Facts:
K_134 ω K_734 K_50
K_988 ω K_465 K_805
K_602 ω K_3 K_233
K_724 ω K_209 K_579 K_159 K_181
K_34 ω K_377 K_497
K_457 ω K_350 K_790
K_354 ω K_537 K_896
K_579 ω K_643 K_707
K_85 ω K_487 K_465 K_242 K_201
K_297 ω K_804 K_404
K_636 ω K_287
K_6 ω K_144
K_22 ω K_553
K_50 ω K_350 K_647 K_322
K_404 ω K_647
K_167 ω K_124 K_289
K_322 ω K_663
K_536 ω K_297 K_233 K_623 K_746
K_623 ω K_875
K_767 ω K_5 K_218 K_790
K_968 ω K_377
K_15 ω K_124 K_918 K_941
K_643 ω K_605
K_136 ω K_605
K_957 ω K_631 K_847
K_694 ω K_890
K_934 ω K_459
K_319 ω K_647
K_494 ω K_664 K_22 K_371 K_928
K_259 ω K_890
K_377 ω K_918 K_928 K_686
K_918 ω K_488 K_686
K_578 ω K_681
K_201 ω K_918 K_392
K_144 ω K_26
K_649 ω K_643
K_295 ω K_934
K_686 ω K_106
K_875 ω K_167
K_81 ω K_350
K_837 ω K_634
K_669 ω K_377 K_875
K_840 ω K_541 K_988 K_404
K_371 ω K_804
K_441 ω K_790
K_811 ω K_651
K_928 ω K_488
K_459 ω K_875
K_154 ω K_488 K_663
K_181 ω K_894
K_242 ω K_327 K_928 K_602
K_547 ω K_6 K_934 K_50
K_487 ω K_643 K_602
K_641 ω K_233
K_161 ω K_686 K_681
K_171 ω K_735 K_890
K_384 ω K_309
K_785 ω K_686
K_634 ω K_735 K_830
K_747 ω K_51 K_457 K_100
K_406 ω K_402
K_188 ω K_327 K_377
K_496 ω K_213 K_623
K_734 ω K_634
K_51 ω K_26
K_112 ω K_507 K_427 K_649
K_642 ω K_918 K_402 K_734
K_476 ω K_553 K_366 K_171
K_461 ω K_161
K_553 ω K_377
K_707 ω K_605 K_377
K_630 ω K_459
K_631 ω K_681
K_974 ω K_404 K_50
K_534 ω K_547
K_213 ω K_894 K_875
K_233 ω K_3 K_928
K_218 ω K_327 K_873
K_133 ω K_507
K_380 ω K_642 K_476 K_133
K_3 ω K_26
K_537 ω K_263 K_213 K_727
K_647 ω K_233
K_350 ω K_233
K_402 ω K_242 K_681
K_873 ω K_875
K_47 ω K_641 K_890
K_10 ω K_377 K_507
K_209 ω K_124 K_805
K_593 ω K_918 K_242
K_830 ω K_918 K_242
K_5 ω K_43 K_805 K_3
K_100 ω K_875
K_109 ω K_735
K_651 ω K_26 K_968 K_404
K_263 ω K_605 K_767 K_649
K_737 ω K_623
K_790 ω K_694
K_26 ω K_686
K_469 ω K_553 K_402
π b <- K_134 K_546 K_602 K_354 K_579 K_6 K_259 K_309 K_201 K_875 K_669 K_371 K_459 K_487 K_159 K_161 K_171 K_384 K_634 K_287 K_642 K_605 K_707 K_106 K_213 K_233 K_725 K_537 K_289 K_402 K_10 K_209 K_43 K_593 K_5
π a <- K_988 K_664 K_724 K_34 K_636 K_392 K_623 K_694 K_494 K_366 K_377 K_578 K_804 K_507 K_649 K_124 K_427 K_663 K_890 K_746 K_785 K_191 K_747 K_406 K_51 K_553 K_631 K_465 K_218 K_133 K_3 K_647 K_327 K_873 K_329 K_681 K_109 K_790 K_26 K_469
π d <- K_847 K_85 K_297 K_404 K_322 K_968 K_15 K_957 K_805 K_934 K_290 K_918 K_295 K_837 K_727 K_840 K_441 K_541 K_928 K_896 K_641 K_496 K_734 K_476 K_461 K_630 K_534 K_497 K_830 K_651 K_941 K_263 K_737 K_199
π c <- K_457 K_22 K_50 K_167 K_536 K_767 K_643 K_136 K_319 K_488 K_144 K_686 K_81 K_608 K_811 K_154 K_181 K_242 K_547 K_188 K_112 K_974 K_380 K_735 K_350 K_47 K_55 K_100 K_894
{K_134 K_546 K_664 K_847 K_724 K_34 K_457 K_354 K_579 K_85 K_297 K_636 K_22 K_404 K_167 K_322 K_392 K_536 K_623 K_767 K_968 K_15 K_136 K_805 K_694 K_319 K_259 K_377 K_578 K_201 K_144 K_507 K_649 K_295 K_686 K_81 K_837 K_727 K_427 K_840 K_811 K_541 K_663 K_928 K_459 K_890 K_181 K_242 K_547 K_159 K_641 K_161 K_171 K_384 K_785 K_191 K_634 K_406 K_287 K_51 K_605 K_461 K_707 K_106 K_630 K_631 K_974 K_534 K_233 K_218 K_380 K_3 K_537 K_647 K_289 K_350 K_497 K_402 K_327 K_873 K_10 K_55 K_43 K_593 K_830 K_100 K_894 K_941 K_790 K_199 K_26 K_469} ψ 335
{K_988 K_602 K_6 K_50 K_643 K_957 K_934 K_494 K_290 K_488 K_366 K_309 K_918 K_804 K_124 K_875 K_608 K_669 K_371 K_441 K_154 K_487 K_896 K_746 K_747 K_188 K_496 K_734 K_112 K_642 K_476 K_553 K_213 K_465 K_133 K_725 K_735 K_47 K_209 K_329 K_5 K_681 K_109 K_651 K_263 K_737} ψ 386

Known rows:
[ 17  -9 -22 -52 -27  31  45  42  12 -12 -54 -14 -61  -2  48 -44 -31  22
   5  -5 -44   1  39  19 -19  21 -34  36] -> K_144
[ 11  51  12  19  -6  -9   4  24  35  30 -14  22  10 -35 -56 -31  36  26
 -16 -30 -18  38 -50  29 -16   1  49  39] -> K_377
[-27  52 -23  23 -13 -44 -38  10  21  23  25  -2  32 -29 -55 -45  52  31
   6  22  38  45 -43  32 -47 -39   5  41] -> K_553
[ 20  45  64  29  11   8   9  -4  37   3  11  -2  13 -18 -54 -12  38  32
  -5 -41  45  50 -53  15   7  45  45  42] -> K_34
[-56   2  18  24 -25  20 -38 -26 -51 -38  42 -37  30  34  44  49  -3  41
  14  44   8  19  44   7   1  20 -23 -35] -> K_476
[-48  34  -7  33  -8 -61 -40   2 -23 -19  19  -5  34 -25 -51 -44  52  25
  20  26  39  51 -53  28 -13 -40 -15  48] -> K_366
[ 30 -34 -24 -40  13   0  26  -4  36  35 -25  -7   5 -38 -24  46 -28 -63
  -1 -42 -19 -45 -32  26 -26 -35 -18 -47] -> K_43
[ 26 -30 -14  10  56 -12  43 -24  41  20   6  13   3 -22 -20  60 -23 -46
   1 -34  43 -38 -28 -50  27 -12 -39 -52] -> K_537
[-52 -13  10  18  12  32 -28 -12 -48 -19  30  44 -17  53  41  48   8  28
 -29  24 -26 -37  30 -26  42  37  49 -38] -> K_630
[ 23  44  10  23  23 -43  36  -2  13   9 -21  41  27 -23 -53 -22  51  25
 -22  20 -24  46 -56   9  33 -11  28  46] -> K_427
[  5   9  19 -22 -28  35 -13 -25 -54 -20  15 -14  14  45  48  38 -24   4
 -29  21 -44  -6  26  14  20  45  47 -39] -> K_322
[ 30 -35  17 -36  49 -47  44 -43  44  15  21 -16   7  34 -28  39 -21 -66
  22 -37   3 -31  17 -23  31   7 -41 -41] -> K_384
[-45   7  53  11 -24  26   7 -43 -53   1  29 -15 -13  52  38  52 -16  29
 -23  19 -51  -2  43  30  16  54  32 -36] -> K_461
[-30  15  37   5 -25  28 -11 -13 -50 -19  23 -23   6  39  39  55 -23  29
 -17  18 -50 -18  24  27   3  49  36 -45] -> K_830
[ -5  43 -10  20   3 -11 -12  40  24  20 -26  45  16 -31 -43 -32  44  28
 -26 -23 -31  29 -56  32   6 -34  54  42] -> K_327
[ 14 -21 -17 -53  -9  30  32  49  19 -26 -48  -2 -60   9  53 -40 -35  12
   2 -13   3 -11  39 -25  14  27 -26  45] -> K_547
[-54  51 -18  27  -2 -57 -37 -25  31  38  26  22  23 -13 -50 -44  49  21
 -10  27 -19  45 -27  35 -35 -42   9  41] -> K_681
[ 24  45   4  22  20 -40  44  15  15   6 -23  35  22 -22 -52 -12  56  31
 -27  24   1  43 -60 -13  29 -11  28  46] -> K_649
[ 21  52   4  27   4 -56  45   5  17  10 -23  40  22 -32 -56 -25  47  31
 -21  18 -42  45 -63  25  23 -27  27  45] -> K_507
[ 32  47   6 -29 -25  11 -17  35  15   2 -38  18  30 -25 -55 -47  25  -9
 -28 -35 -16  40 -60  30   6  -9  53  52] -> K_647

Rows:
No name comes twice in this set of rows, the named rows included.
[-60  39 -19  29 -29  23 -45 -24 -60  17  35 -20  27  25  31  34  -1  28
 -26  51 -50 -23  44  32 -46  -9  16 -47] | K_918
[ 30 -31 -27  21  12 -22  -4 -25  34  39  19 -31  30 -37 -50  43 -24 -62
  37  17  44 -42  32 -38 -62 -21 -41 -48] | K_487
[ 29  -2 -22  -2  -1   7  57  38  -8 -29 -55   0 -60 -13  38   0 -24  31
  11  34 -11   8  21 -51  11  30 -42  45] | K_136
[-29 -32 -29  22  46 -20 -45   8  43  45  15  32  21 -29  10  12   7 -61
 -17   9  45 -45  15  21 -25 -46 -28 -50] | K_875
[  1   1 -19  20 -17  17  -8  32  -1 -17 -14 -35 -59 -16  43 -38 -23  30
  52  36  41   9  47 -26 -47  18 -43  42] | K_188
[ 13  14  32   6  -6 -33  -9  41 -29 -42 -24  32  30 -32 -35 -36  38  27
  -8 -17   5  47 -54  23  33 -35  32  45] | K_790
[ 23 -34  18 -28  23  20  27 -28  42  31  17 -36 -14 -37 -27  52 -37 -53
  46 -54  37 -44  16  29 -51  38 -31 -44] | K_593
[  3  28  20   8 -29  34   0 -23 -53   4  20 -13   6  43  40  47 -12  23
 -26  27 -52 -20  30  28  -5  45  47 -54] | K_968
[ 25 -21 -16 -57 -23  30  30  46  15 -31 -46 -15 -64  15  48 -43 -35  18
  12 -27  35   4  37 -57  23  39 -22  44] | K_536
[ -8   0  34 -12 -23  30 -25 -18 -48 -27  26   0   7  52  45  42 -16   5
 -30  10 -37 -26  36 -13  35  42  49 -43] | K_534
[-62  -8  20   7 -19  28  14 -44 -53   0  29  17  -7  54  24  36  -6  19
 -30  33 -54 -12  31  30  31  38  21 -37] | K_847
[ 23  31  45  22  40   7   5  18  34  -6  15  37   7   0 -43 -19  59  33
 -26 -21  45  39 -55 -53  34  43  46  38] | K_724
[-26  29  -6  26  12 -60 -39 -30  15   6  33  23  30  32 -57 -45  50   9
 -11  35  42  58 -24 -23  35 -36  -6  47] | K_329
[-49  -4 -17  21 -24  16 -34 -38 -54 -14  40  -8  29  58  44   0  26  11
 -27  46 -37  10  38 -31  35 -11 -16 -33] | K_290

Now the same things, written a new way:
Known rows:
[  8  -2 -35  31  11 -31   8  -8  -6  19 -14  22   1  23  21 -37  -9  16
  -9  29  -3  23  20  -9   0   8 -28  -6] -> K_263
[-24   6  15  11 -44  -3 -48  -4 -24  11 -20 -21  13  14  19  34  -5 -13
 -17  -3 -15  -9 -36  26  10 -24  -2 -11] -> K_488
[-24  -8  20  17  32 -16  13 -19 -18  10 -26 -14  27  24  29  39  33  -1
  21 -17  64   9 -21 -22   0  20  37  -5] -> K_605
[-53  -6   5 -21  38 -10 -33  -5  32  -8 -41  -1 -30  -5 -39   4 -13   3
 -13  19   3 -45  38 -37  29  38  39 -15] -> K_873
[-19   7  35  12  29 -25  -4 -21 -19  16 -32 -20  24  10  15   4  24   0
  14  18  42  16   9 -28  42  56  35  14] -> K_134
[-15  13  20 -14  40 -35 -32  -8  -1   7  -9   0 -26  12  26  -2 -15  -7
 -29   7 -22 -29  49 -12  24   4   5 -12] -> K_109
[-22  16  15 -14  36 -33 -33 -12  -8   5  -5   3 -27   6  20  -6 -18 -13
 -25   5 -20 -30  51  -2  21   4  13  -6] -> K_494
[-13  -5 -34  20  14 -33 -13  -8   7 -22 -16  -3  19   8 -20 -24   0  16
 -10  37  11  36   6 -12   5  46  -1  16] -> K_461
[-14  -4 -34  21   8 -39 -21 -13   2 -29 -17  -3  20   9 -19 -23  -5  13
 -12  34  16  33   6  -8   8  49   0  17] -> K_15
[-44   6  13   9 -38 -14 -41 -23 -15 -12 -11 -37  20  21 -29  10  23  11
  -3  14 -48  17 -12 -10  45  18  34  33] -> K_686
[ -9  26  37  22  22 -28  -1 -23 -39  53 -31  -7  17  10  32   3   4  -8
   7  23  24   6  22 -14  35  27  10  -9] -> K_371
[ -5   9 -37  30  10 -29 -13   3 -13   2 -12   3  20   9   7  10 -18  -8
 -20  21  20  16 -11  17 -36  -7 -30 -28] -> K_896
[-23 -18  18   0 -30   6 -31   1  12   0 -25 -23   5  19   7  -7  24  17
  -2  14 -25   7 -23 -16  52  27  18  27] -> K_547
[-25 -17  17  -1 -29   9 -31   0  10  -1 -22 -22   6  16   5  -6  26  13
   0  12 -26   9 -24  -9  49  26  22  29] -> K_974
[-43   7  24  15  20  -4  -5 -17  -6  37 -68 -11  12  -4 -34  12   7   3
  20  36  52 -11  11 -46  45  62  41 -15] -> K_459
[-38  -9   7 -22  48 -23 -33   1  18 -37  -3 -20  -6  11   6  41   7 -10
 -22 -20  16 -25   6  -8 -12   6  32 -11] -> K_427
[-27  -1   7  14 -53  -6 -32 -28 -33  27 -24   7 -12  21  17 -14  -5   3
   1   3 -33 -13  -5  10  40 -10  15  11] -> K_188
[-18   6  20   9 -43  -4 -41 -11 -22  26 -23 -12   0  16  19  -3  -3   0
 -12  17 -37  -6  -9   9  43  -2   0   7] -> K_154
[-14  -3  18  10 -38  -2 -41   3 -12  18 -23 -19   9  21  31  35  -1  -6
 -18  -3 -15  -8 -40  13  11 -25 -10 -16] -> K_735
[-10  -9 -34  19  16 -29  -9  -6  12 -20 -16  -1  17   9 -15 -28   3  16
  -7  34  13  34   4 -12   5  46  -4  15] -> K_534

Rows:
No name comes twice in this set of rows, the named rows included.
[ -3 -19  11  14 -34   4  -7 -13  -9  36 -21  11 -15  38  48 -20  15  21
   4  -2 -39  -5 -10 -14  41 -17  -1   8] | K_643
[-32  -8  19 -11 -26  31 -35  20   3   0  -9 -17   2 -14  12 -30  23 -15
   7  18 -16   2 -28  34  46  42  30  44] | K_350
[-28 -13  12 -23  51 -26 -33   5  27 -39  -6 -22  -7  15  15  40   8  -7
 -27 -18  16 -22   4 -15  -6   8  24 -10] | K_890
[  6   8 -29  28  11 -34  -9  -5  -9  15 -16  12   9  10   9 -32 -17   6
 -17  41  -3  25  19   0   4  18 -30  -6] | K_441
[  0  10 -31  28   9 -29 -11  -3  -4  20 -26  13   7   6  -5 -29 -24   8
 -16  48  -2  18  21  -6   5  21 -32 -14] | K_934
[-11  33 -29  32 -11 -67 -38 -38 -42  -8  -8  -2  23   9 -20 -18 -36  -2
 -27  42 -12  32  29  14   6  22 -17   6] | K_918
[-34   4  19  17  17 -25   4 -44 -36  14 -30  -2  16  15   7   0  22   2
  28   3  46   7  12 -22  33  47  53  19] | K_10
[ -4  19  35  21  24 -25   5 -22 -40  54 -27   1  11  14  43  -5  10  -6
  11  17  27   5  23 -14  36  25  12  -5] | K_487
[-33 -17  15   0 -37   8 -36  -4  11   0 -35 -21   4  14 -10   0  15  13
  -1  16 -19   0 -24 -16  49  27  23  20] | K_167
[ -9   3  25   3 -34  11 -33  10 -10  35 -18  -9  -4   5  33 -21   5  -7
 -10  22 -39  -3 -11  16  47   7  -5  13] | K_50
[  3   7 -34  29   5 -38  -9 -14 -14  10 -16  17   5  14   9 -33 -20   8
 -13  36   1  21  20   0   2  16 -25  -5] | K_476
[-30  -8  13 -23  41 -35 -35 -15  14 -32 -10  -7 -19  13   5  -2  -1   4
 -21  -2  -3 -20  37 -23  29  32  36  15] | K_469
[-56  24  12 -10  58 -36 -19 -17   0 -22  23 -37   4  13 -44  19  30   2
 -14  10 -62   5  52 -32  17  11  45  17] | K_26

